Here are made-up elements, facts about them, and rows of numbers that follow some of those facts. Name the element behind each unnamed row.

Some elements and their rows:
[ -4  50  47  15  12  72 -43   8  80   9  27   2  30  40  35   5 -10 -17
  35 -22 -20  -8  -9 -51 -13   4 -13   2  -9]: flazam
[ -1  46  74  30  -7  70 -44  13  72   8  36  -6  17  28  40  24  -1 -20
  -3 -18 -28 -20 -10 -52 -13   4 -18 -29   0]: grabrari
[ -7  34  16  14  21  47 -22  14  16   9  39   4  27  24  60 -15 -36 -13
  13 -44  17  36   8 -16   4  -9 -11  -4 -10]: naplir
[ 18  13  69   4  -4  68 -27  16 -20  11  38   1   9  58  43  30  -9   3
  -9 -47  19  32  11 -18   7   2 -15  -1  -9]: dabon
[-10  49  23   5  10  47 -43   7  79   7  27   3  39  15  43   4 -16  -2
  28 -24 -34 -18 -14 -51 -11  -3   3   3 -11]: statuster
[ -2  30  25  45  -6  54 -42  13   4   7  41   7  33  16  79 -12 -30 -14
 -12 -19   3   6   4 -20  11   1 -15 -29  17]: mogrul
[ 12  48   4  18  11  46 -26   7 -25   7  40  14  19  22  60 -25 -29  -4
  20 -38  10  16   0 -40   8 -12 -13   2  -8]: kulen
[-12  50  20  10  24  57 -42   7  81   9  28   2  36  17  36 -12 -22 -18
  37 -27 -22  -9 -16 -52 -14  -3 -12   0 -12]: potral
[  8  40   8  30   7  43 -21   9 -27   9  34  14  13  28  66 -13 -39  -3
  18 -38  16  37   4 -49   9  -9 -17   4  -3]: mitunan
[ -8  36  13  13  19  46 -22  12  20   9  38   4  29  22  61 -15 -37 -14
  12 -45  18  39   7 -17   5  -7 -12  -4 -10]: pogretru
[ -5  34  26  22   4  39 -27  14  -7   8  33   5  34  19  75  -6 -47  -3
  -1 -43  17  39   9 -29  10  -4  -4   0  -1]: peza
[ -7  50  22  25   5  66 -22 -28  -6  22  36  13  23  24  39 -27 -39  -1
  18 -47 -42  -9  11 -39  -4 -11  33 -15  -8]: lustuk
[-14  48  69  29   9  69 -25 -19  49  22  32  12  38  24  50 -26 -46  -8
  16 -42 -42  13  12 -17   6  13  38 -64  -8]: zeskek
[ -2  38  13  17   7  49 -27  12  15   7  39   8  24  22  76   9 -24  -2
  -3 -32  15  18   8 -18  11   6  -2  -2  -6]: mosku
[ 12  39  12  35  12  52 -30  13  -6  10  41  14  11  21  61 -25 -28 -25
  13 -39  12  28  -8 -42   0 -12 -20  -4  -8]: drivofi
[-14  50  43   1  10  44 -42  11  91   7  24 -14  55  15  49  22 -24  -1
  20 -26 -30 -15   1 -42  -7  13  20  -2 -11]: klebus
[-10  16  72   5  14  51 -36 -38 -42  23  21 -12  58  54  58  -8 -50 -31
  37 -34 -44 -18  11 -21  -1  22  42 -66  37]: graka
[ -7  35  31   9  13  53 -31 -38 -46  24  24   1  38  47  36 -25 -48 -32
  37 -43 -43 -16  -2 -36 -11   6  38 -27  37]: nufan
[-10  49  38  -3  12  58 -45  13  95   7  24  -1  58  30  46  21 -23  -7
  28 -24 -24  -9   6 -40  -7  21  25   0  -9]: gegrozel
[-10  35  14  34  21  49 -26  13  44   9  40   8  25  16  73 -22 -35 -23
   9 -36  16  36   0 -16   6  -1 -12 -23  -6]: gruskan

Facts:
tregri: driratas 185; zoflos d; rabam zeskek,dobrek,giron,fabon,nobra; flestek 995
tuvoner: driratas 542; zoflos c; flestek 774
grograr: driratas 185; zoflos b; flestek 497
desen: driratas 542; zoflos a; flestek 995
zovibril: driratas 542; zoflos b; flestek 995
skures: driratas 899; zoflos b; flestek 709
grerosok: driratas 542; zoflos c; rabam stekol,tafal,bisi,mukla; flestek 591
bamo: driratas 542; zoflos b; flestek 591
brilam: driratas 542; zoflos a; rabam tregribro,desen,vakas,losku; flestek 591
plugre: driratas 185; zoflos b; rabam stekol,druza,voril; flestek 774
sotror: driratas 542; zoflos b; rabam kebribru,steni,losku,tupletre,klebus; flestek 709
flifir: driratas 899; zoflos a; flestek 995
trudru: driratas 542; zoflos c; rabam roza,pabrel,plozor; flestek 995
tregul: driratas 542; zoflos c; rabam sipos; flestek 709
losku: driratas 542; zoflos c; flestek 774
klozak: driratas 542; zoflos c; flestek 774
zepluk: driratas 542; zoflos c; flestek 995
gruklekar: driratas 803; zoflos a; flestek 995
testal: driratas 542; zoflos f; flestek 591
graka: driratas 899; zoflos a; flestek 774
bripin: driratas 185; zoflos a; flestek 709
bugono: driratas 803; zoflos b; flestek 709
klisul: driratas 803; zoflos b; flestek 774
pogretru: driratas 542; zoflos b; flestek 591
migi: driratas 899; zoflos c; flestek 709
grezo: driratas 803; zoflos a; rabam druza,mogrul; flestek 774
vugrim: driratas 185; zoflos a; flestek 774
flazam: driratas 185; zoflos f; rabam tregribro,mukla,tedul,ramoklis,sipa; flestek 591
stulur: driratas 542; zoflos a; rabam mikli; flestek 591
tipe: driratas 542; zoflos a; rabam vakas,tedul,skures,grograr; flestek 774
tedul: driratas 185; zoflos b; flestek 591
stadun: driratas 542; zoflos b; flestek 591
brones: driratas 185; zoflos a; rabam gastan,kliran,lozer; flestek 591
pigem: driratas 542; zoflos e; flestek 995
siklubor: driratas 542; zoflos c; flestek 591
boplon: driratas 803; zoflos c; rabam tuvoner,bamo,skatoskin,bugono,sulu; flestek 709
lustuk: driratas 803; zoflos b; rabam gastan,plozum,tupletre,bagi,migi; flestek 497
dume: driratas 542; zoflos a; rabam mugik,kliran,peza; flestek 995
pubrek: driratas 899; zoflos d; rabam tregribro,pigem,kuvestal,ramoklis; flestek 774
lepal: driratas 899; zoflos a; flestek 591
bagum: driratas 899; zoflos a; flestek 709
motrer: driratas 542; zoflos f; flestek 995
drivofi: driratas 542; zoflos e; rabam kluvur,bagi; flestek 591
teklum: driratas 803; zoflos d; flestek 497
brarir: driratas 542; zoflos f; flestek 995
skobuk: driratas 542; zoflos c; rabam skirin,flatrir,zeskek,giron,trubrubi,graka; flestek 591
tafal: driratas 803; zoflos a; flestek 995
lutugil: driratas 542; zoflos c; rabam vamon,klisul,vugrim,flegron,gumote,vakas,gruklekar,klise,fluku; flestek 709
tada: driratas 185; zoflos e; flestek 591
skubrik: driratas 542; zoflos b; rabam motrer,viros,sikas,klozak; flestek 709
plostok: driratas 899; zoflos a; rabam zovibril,mugik,naplir,graka,tedul,grograr; flestek 995
fasim: driratas 542; zoflos d; flestek 497
misos: driratas 542; zoflos a; rabam mikli,voril,peza,sipos,mobisor,klostek; flestek 995
plozor: driratas 542; zoflos f; flestek 591
mitunan: driratas 542; zoflos b; rabam flatrir,teklum,skostol; flestek 995
klosu: driratas 803; zoflos a; rabam roza,klise; flestek 591
klesu: driratas 542; zoflos d; flestek 497
flinarol: driratas 899; zoflos a; flestek 709
demom: driratas 542; zoflos a; rabam klobon,mikli,bagum,gegrozel; flestek 774
dabon: driratas 542; zoflos f; flestek 591
steni: driratas 803; zoflos c; flestek 591
guklafem: driratas 803; zoflos c; rabam stobok,gumote,ramoklis; flestek 591
bagi: driratas 542; zoflos c; flestek 591
toflil: driratas 542; zoflos a; flestek 591
sulu: driratas 542; zoflos c; flestek 591
breskur: driratas 185; zoflos c; flestek 591
kuvestal: driratas 185; zoflos c; flestek 591
pabrel: driratas 542; zoflos a; flestek 497
bogik: driratas 803; zoflos e; rabam naplir,flegron; flestek 774
kluvur: driratas 185; zoflos a; flestek 995
trutol: driratas 542; zoflos f; rabam gegrozel,ramoklis; flestek 709
subrir: driratas 542; zoflos d; flestek 995
kledi: driratas 542; zoflos e; flestek 591
bofidrun: driratas 899; zoflos d; rabam briskor,fifen,sipler; flestek 995
sogon: driratas 542; zoflos d; flestek 591
gegrozel: driratas 185; zoflos a; flestek 709
sozu: driratas 542; zoflos c; rabam fasim,pabrel; flestek 709
gruskan: driratas 542; zoflos e; flestek 591
lutras: driratas 899; zoflos a; rabam flegron; flestek 709
punal: driratas 899; zoflos d; rabam steni,trotor,klesu,pogretru; flestek 591
mobisor: driratas 185; zoflos d; flestek 497
klebus: driratas 185; zoflos d; flestek 709
remefo: driratas 542; zoflos c; rabam tregribro,bisi,viros; flestek 995
stekol: driratas 803; zoflos a; flestek 709
skatoskin: driratas 899; zoflos c; flestek 709
potral: driratas 185; zoflos b; rabam testal,brareklo,getral; flestek 591
klobon: driratas 185; zoflos f; flestek 995
vokun: driratas 542; zoflos b; rabam zoni,plaklo,klise,fluku,migi; flestek 591
grakor: driratas 542; zoflos a; rabam tregribro,kadrevom,stadun,vakas; flestek 591
plabol: driratas 803; zoflos f; rabam stekol,zepluk,sipler; flestek 995
bilel: driratas 803; zoflos a; rabam mosku; flestek 709
fluku: driratas 542; zoflos c; flestek 995
ramoklis: driratas 542; zoflos f; flestek 591
fekur: driratas 899; zoflos d; rabam fabon,klostek; flestek 709
rufum: driratas 542; zoflos f; rabam bripin,drenos; flestek 709
buzam: driratas 542; zoflos c; flestek 591
trizir: driratas 542; zoflos e; rabam breskur,dabon,sulu,kigrer; flestek 497
ladrum: driratas 542; zoflos a; rabam brarir,klebus; flestek 709
sagal: driratas 542; zoflos e; rabam bripin,skirin,tada; flestek 774
naplir: driratas 542; zoflos b; flestek 591
klagel: driratas 803; zoflos a; flestek 709
viros: driratas 185; zoflos c; flestek 591
tregribro: driratas 185; zoflos a; flestek 995
bisi: driratas 542; zoflos d; flestek 995
flenis: driratas 542; zoflos b; rabam zepluk,lepal,flifir; flestek 774
duso: driratas 899; zoflos b; rabam bugono,losku,floflasuk; flestek 709
ritre: driratas 803; zoflos a; rabam gruskan,nobra; flestek 591
flobak: driratas 899; zoflos b; rabam druza,getral,skures; flestek 995
gevak: driratas 899; zoflos e; rabam kliran; flestek 497
tavak: driratas 185; zoflos a; rabam flatrir,davan,lozer,klebus; flestek 591
mukla: driratas 803; zoflos c; flestek 709
kludrum: driratas 185; zoflos e; rabam kliran,desen,kuvestal,klesu; flestek 709
statuster: driratas 185; zoflos d; rabam plaklo,giron,klozak,subrir; flestek 709
trotor: driratas 542; zoflos f; flestek 995
fepam: driratas 542; zoflos c; rabam breskur; flestek 995
brareklo: driratas 803; zoflos e; flestek 774
plozum: driratas 899; zoflos d; flestek 995
mosku: driratas 542; zoflos e; flestek 709
skostol: driratas 899; zoflos c; flestek 995
zeskek: driratas 803; zoflos a; flestek 591
binasu: driratas 542; zoflos f; rabam zeskek,siklubor; flestek 591
roza: driratas 899; zoflos d; flestek 995
voril: driratas 542; zoflos a; flestek 497
klamuke: driratas 542; zoflos d; rabam tafal,zepluk,mogrul,dutol,klesu; flestek 995
bruka: driratas 185; zoflos d; rabam bagi; flestek 497
davan: driratas 185; zoflos e; flestek 591
gobruk: driratas 185; zoflos f; rabam klagel,zoni,vaskoski,flinarol,skures; flestek 995
klostek: driratas 542; zoflos c; flestek 709
kadrevom: driratas 899; zoflos f; flestek 591
getral: driratas 542; zoflos c; flestek 709
kebribru: driratas 542; zoflos c; flestek 774
grabrari: driratas 185; zoflos c; rabam mobisor,kigrer,sipa; flestek 591
druza: driratas 803; zoflos c; flestek 995
brote: driratas 542; zoflos b; rabam tedul,drivom; flestek 709
fifen: driratas 542; zoflos a; flestek 709
gumote: driratas 185; zoflos f; flestek 591
vize: driratas 542; zoflos b; rabam giron,tupletre,trotor,kledi,sipler; flestek 591
dutol: driratas 185; zoflos c; flestek 591
trinus: driratas 185; zoflos d; flestek 995
kuvi: driratas 542; zoflos c; rabam tafal,tuvoner,skostol,toflil,mosku; flestek 995
plaklo: driratas 542; zoflos b; flestek 709
mikli: driratas 899; zoflos e; flestek 591
kliful: driratas 542; zoflos d; rabam fasim,fabon; flestek 709
kliran: driratas 185; zoflos a; flestek 497
fabon: driratas 185; zoflos d; flestek 709
grenak: driratas 542; zoflos f; rabam mugik,trubrubi,graka,zivol,mobisor; flestek 709
nufan: driratas 899; zoflos b; rabam zeskek,getral; flestek 591
sipos: driratas 542; zoflos c; flestek 995
vuplel: driratas 185; zoflos b; rabam pabrel,kuvestal,skures; flestek 774
vakas: driratas 185; zoflos d; flestek 591
flatrir: driratas 542; zoflos a; flestek 591
peza: driratas 542; zoflos d; flestek 995
vaskoski: driratas 899; zoflos b; flestek 497
zivol: driratas 899; zoflos a; flestek 995
mugik: driratas 542; zoflos a; flestek 591
drenos: driratas 185; zoflos b; flestek 995
dobrek: driratas 185; zoflos f; flestek 497
brotra: driratas 542; zoflos b; flestek 591
sikas: driratas 542; zoflos e; flestek 709
skeskin: driratas 542; zoflos f; rabam gumote,trinus; flestek 709
dostos: driratas 542; zoflos a; rabam gegrozel; flestek 995
gastan: driratas 542; zoflos d; flestek 497
sidrovi: driratas 899; zoflos e; rabam kluvur,sogon,brarir,gumote,sipler; flestek 591
sanar: driratas 542; zoflos a; rabam vakas; flestek 995
floflasuk: driratas 899; zoflos c; flestek 591
mogrul: driratas 542; zoflos c; flestek 709
drivom: driratas 899; zoflos d; flestek 995
giron: driratas 899; zoflos b; flestek 497
lozer: driratas 185; zoflos a; flestek 591
nobra: driratas 899; zoflos b; flestek 591
klopus: driratas 803; zoflos f; rabam buzam,plozum; flestek 591
zoni: driratas 185; zoflos a; flestek 497
flegron: driratas 185; zoflos f; flestek 995
zegre: driratas 185; zoflos a; rabam tregribro,teklum,sorik,losku,klozak,klebus,brotra; flestek 591
trubrubi: driratas 542; zoflos e; flestek 591
tupletre: driratas 185; zoflos c; flestek 995
klise: driratas 185; zoflos c; flestek 995
kigrer: driratas 803; zoflos a; flestek 774
sorik: driratas 899; zoflos b; flestek 995
vamon: driratas 899; zoflos a; flestek 709
sipler: driratas 185; zoflos f; flestek 591
skirin: driratas 185; zoflos d; flestek 995
sipa: driratas 185; zoflos d; flestek 709
stobok: driratas 542; zoflos b; flestek 995
govelal: driratas 542; zoflos f; rabam flinarol,flegron,flifir; flestek 591
stoti: driratas 185; zoflos f; rabam klagel,druza; flestek 591
stubra: driratas 542; zoflos e; rabam skirin,sorik,klise,mosku; flestek 497
briskor: driratas 542; zoflos b; flestek 591
muruflek: driratas 185; zoflos d; rabam motrer,brotra; flestek 497
kulen: driratas 542; zoflos b; rabam druza,vugrim; flestek 709

Name these rows:
No name comes twice in this set of rows, the named rows included.
[-15  50  51   0   5  46 -43  13  89   7  25 -13  54  18  45  28 -20   1
  10 -30 -26 -16   8 -44  -7  12  18  -2 -11] : sipa
[ -2  27  82   1  -8  71 -43  13  76   9  29 -22  23  47  41  31   4  -4
 -10 -27  -8 -16  12 -50 -13  21 -11 -49  -6] : breskur
[-14  38  80  47  -8  70 -39  -1  12  21  39   9  40  22  61 -26 -43 -19
  -9 -30 -45  -5  10 -20   4   6  32 -79  20] : steni
[-14  43  72  43  -7  70 -41  -9  -4  17  39  10  48  21  66 -23 -41  -4
 -10 -23 -45 -13  12 -25  10  10  35 -69  21] : mukla
[  4  32  32  -3  -3  54 -34 -37 -51  23  23   3  40  55  37  -9 -45 -23
  34 -40 -45 -17   9 -42   0  12  40  -2  34] : duso
[ -9  50  32  25   7  61 -44   6  70   8  22   6  47  37  43  -1 -35  -8
  38 -15 -27  12  -7 -52 -12  15  -7   0  -3] : gobruk
[ -1  25  47  -2   1  54 -41 -38 -39  23  22  -5  62  57  47 -14 -49 -29
  29 -40 -44 -19  10 -17   7  26  40 -36  35] : bagum
[ 10  46   5  28   9  42 -30   8 -17   7  40  15  13  15  69 -24 -32  -5
   5 -39   9   1 -10 -45   9 -15 -14   4  -7] : kliful
[-13  47  64  20   1  55 -21 -10  37  22  35   9  38  18  46 -25 -41   1
  -6 -49 -43 -12  12 -17   3  -2  37 -55  -7] : teklum
[-14  48  56   4   1  59 -45  14  85   7  23 -10  61  44  45  22 -39  -7
  31 -17 -20  24   9 -47 -10  24   9   5  -4] : klobon
[ -7  31  44  11  -2  40 -38 -38 -45  23  22   0  51  40  49 -24 -51 -31
  36 -42 -44 -18  -1 -50  -4  10  42 -21  39] : bofidrun
[ -6  49  52  46  -4  69 -30 -30 -33  21  27  13  32  42  45 -27 -49  -1
  16 -29 -44  28  12 -50   6   4  33  -8  11] : plabol
[  7  27  26  11   2  59 -39 -40 -47  23  27   0  34  52  39 -25 -42 -32
  32 -40 -42 -19   5 -36 -10   9  40 -41  38] : gevak
[ -2  35   9  16   6  47 -31  13  20   7  40   9  33  23  75  -6 -30  -6
  -2 -31  11  22   8 -17  10   2  -1   0  -7] : sikas

The same elements again, as new rows of numbers:
Named rows:
[ -6  12 -26   9  -7 -10   6 -34 -24   6 -10  20  -1  -2 -12  -6  -2  -8
   8  26 -34  -8  13  19  18   0  23  -1]: testal
[-36  45  -5  23  23   7   0  16 -19 -11   8 -41 -21   1  38 -19   4  19
  -3  -2 -32  19  27  -7  39  46  29 -10]: kulen
[ 10  -9  15  -7 -12 -28   7 -45 -18   8 -35  21  -1  -8  -3  -6  13   6
  11 -20  -4  19   8  22  39 -41  26  36]: steni
[ 40 -29  29 -33  -9  24  -3  21  14  23  18  26  18   2   1  -4  19  24
  17  -7  55 -23 -50  -4 -67  -2 -11 -12]: klobon
[-20  13  -8  14 -12 -22  -9  19  -1  -4 -22 -37 -20   5  41  -6 -33   1
   4  11 -46  27  27  -8  29  -1  -4   1]: lutugil
[-42  20   7  13  16  19  -5  -2   9 -21   5 -42   3   9  19  -4 -13 -17
 -27  30 -36  11  32   5  26  11  -2  -7]: klamuke
[  3 -17  15   9   9 -20 -14 -37   8  -8  -5  11  34 -11 -19  -9  46 -26
 -34  -9  -4   2  12  15  37 -37  24  24]: teklum
[-34  21 -13  12  11  -1  16  -1  -2 -12 -14 -32 -29   9   2  14 -34 -17
  -2  12 -22  14  36   4  28  12 -15   7]: drivofi
[-32  15 -11  34   1 -13  -2  15   1 -12 -10 -35 -21   2  15   0 -20  -7
  -4  14 -31  19  28 -21  28   9  -7  -2]: brote
[-24  21 -13  -6 -13  -9  -1  12   6  -6 -24 -38 -26   6  28   2 -33   3
   3  17 -34  20  34   0  34  -2  -1   4]: tregul
[-25  19 -10  -7 -12  -8  -3  14   6  -7 -25 -37 -27   6  31   2 -33   4
   3  14 -34  19  35   3  35  -1   0   1]: sozu
[ 19  -4 -17  -7  -9  -5  -9  12  -1  -3  12  24  10 -11 -14   1  18   9
   0 -12  18 -16 -16  -9  -1  -3  25  -6]: vaskoski
[-31   5   2  65   6 -19  -7  15   1 -10  10 -35   1  -6  21 -10 -22 -11
 -11  18 -49  30  21 -32  17   3 -17  -7]: sanar
[-22   2  -3  77  17 -32  -5   4  -7 -12  -4 -25  -8   5  14 -11 -35 -26
  -2   4 -57  29  15 -29  12   8 -36   0]: brilam
[  9 -15  14  -6   2  18  -8 -12   4  -6  23  24  37  -1  -9  -7   8  -9
 -12  14  -2 -13 -24   3 -13 -12  13  -6]: drivom
[ 23  15  50 -24  45  45  -5  43  -4   2  14 -26 -15  27  53 -27   7  42
  19 -54  40   0 -39   0 -52  60 -19 -15]: stoti
[-45  21  -6  19  -1  14   8   3  10 -14   3 -43 -12  -4   2  14 -16  -7
 -14  26 -21  14  38  -7  32  12  -8  -6]: misos
[ 36 -29  20 -17   0  18  -2  24  13  22  26  27  17  -3 -15   7  21   8
  13 -17  55 -23 -51 -14 -66   7 -30 -15]: gegrozel
[-36  11 -13  27  -4  -9   3  13   7 -10 -14 -35 -24   2   8   8 -24 -12
  -7  19 -26  15  32 -17  29   6  -9  -1]: sotror
[-10   0  24  -3  31  31  -5   3  13 -28  -3 -20  -2  28   4   1 -27 -18
 -12 -12  -1   3  -5   0  -5  14 -31   2]: punal

Rows to name:
No name comes twice in this set of rows, the named rows included.
[ -6 -12  14  15  -7 -24   6 -33  -8   5 -12  19   6 -18 -20  -3  37  -1
  -4 -11  11  15   8   1  44 -32  31  25] : bugono
[ 31 -25  25 -25  -5  29   5  19  16  20  30  24  20  -6 -16   8  23  18
  10  -9  63 -23 -48  -7 -66   5 -20 -14] : kluvur
[ -8  17 -40  13  -5 -12  -4 -13 -12   0  15   9  13 -21 -17  -1  26  -3
 -15  18 -26 -13  20   9  25  11  33  -8] : voril
[-34  15 -10   5  -3   4  -3   5  12 -16 -17 -39 -21   9  11   7 -22 -10
 -10  21 -29  12  35  -4  32   5  -9   0] : grenak
[ 12  -3  -4   1   6  12  10 -17 -14  -1  13  34   8  -3 -26   7   3  -1
   9  -9   9  -9 -23   1  -9   4   4   0] : lepal
[ -2  11 -31 -17 -24 -14  12 -28 -18   9 -26  18 -12  -1  -6   4 -19   0
  18  25 -31  -6  20  27  25 -15  18   7] : bagi
[ 36 -31  36 -31   9  34  -6  12  19  15  31  25  36   6  -2  -7  23   7
  -1  -1  46 -27 -52   3 -71   2 -18 -16] : trinus
[-14   4 -22  33 -16 -14   6 -20 -13   6  15  17  18 -21 -15  -2   7  -8
  -4  37 -31   0  12  -4  14  -9  17  -6] : desen
[-27  23 -15 -15 -10  -1  10  -2   2  -9 -37 -37 -40  14  17  12 -44  -1
   8  13 -26  15  38  15  33   2 -11  10] : skobuk
[ 19 -20  36 -36  26  39 -20  48  49 -10  11 -31   7  26  13   5   3  -6
 -19 -29  52 -19 -24  -6 -60  20 -53 -11] : bruka
[-36  20 -16  17   5   2  13  -4  -1 -15 -23 -32 -38  11  -3  12 -29  -9
   0  12 -18   9  35  -2  29  16 -11   5] : vize
[-11   3  13  -1  19  15  12  18   7 -17  -4 -20 -23  15   7  12 -34  -4
   3 -21  14  12  -3  -9  -1  12 -26   7] : sidrovi
[-30  21  -8  17  11   2   4  -7  -3 -15 -22 -33 -27  17  13  -1 -30 -11
   0   9 -36  15  30   3  27  14 -11   2] : govelal
[ 11 -15  35 -20  23  38   7  33  27  -1   4 -20 -19  22   0  16 -14   5
   8 -36  61  -7 -29 -13 -60  26 -66  -4] : brones
[ 12  -5 -20 -20 -14   3  -4   7  10  -6   4  18   4 -10 -25  13  13   4
  -3  -5  25 -18 -10  -5   2  -7  17  -2] : giron

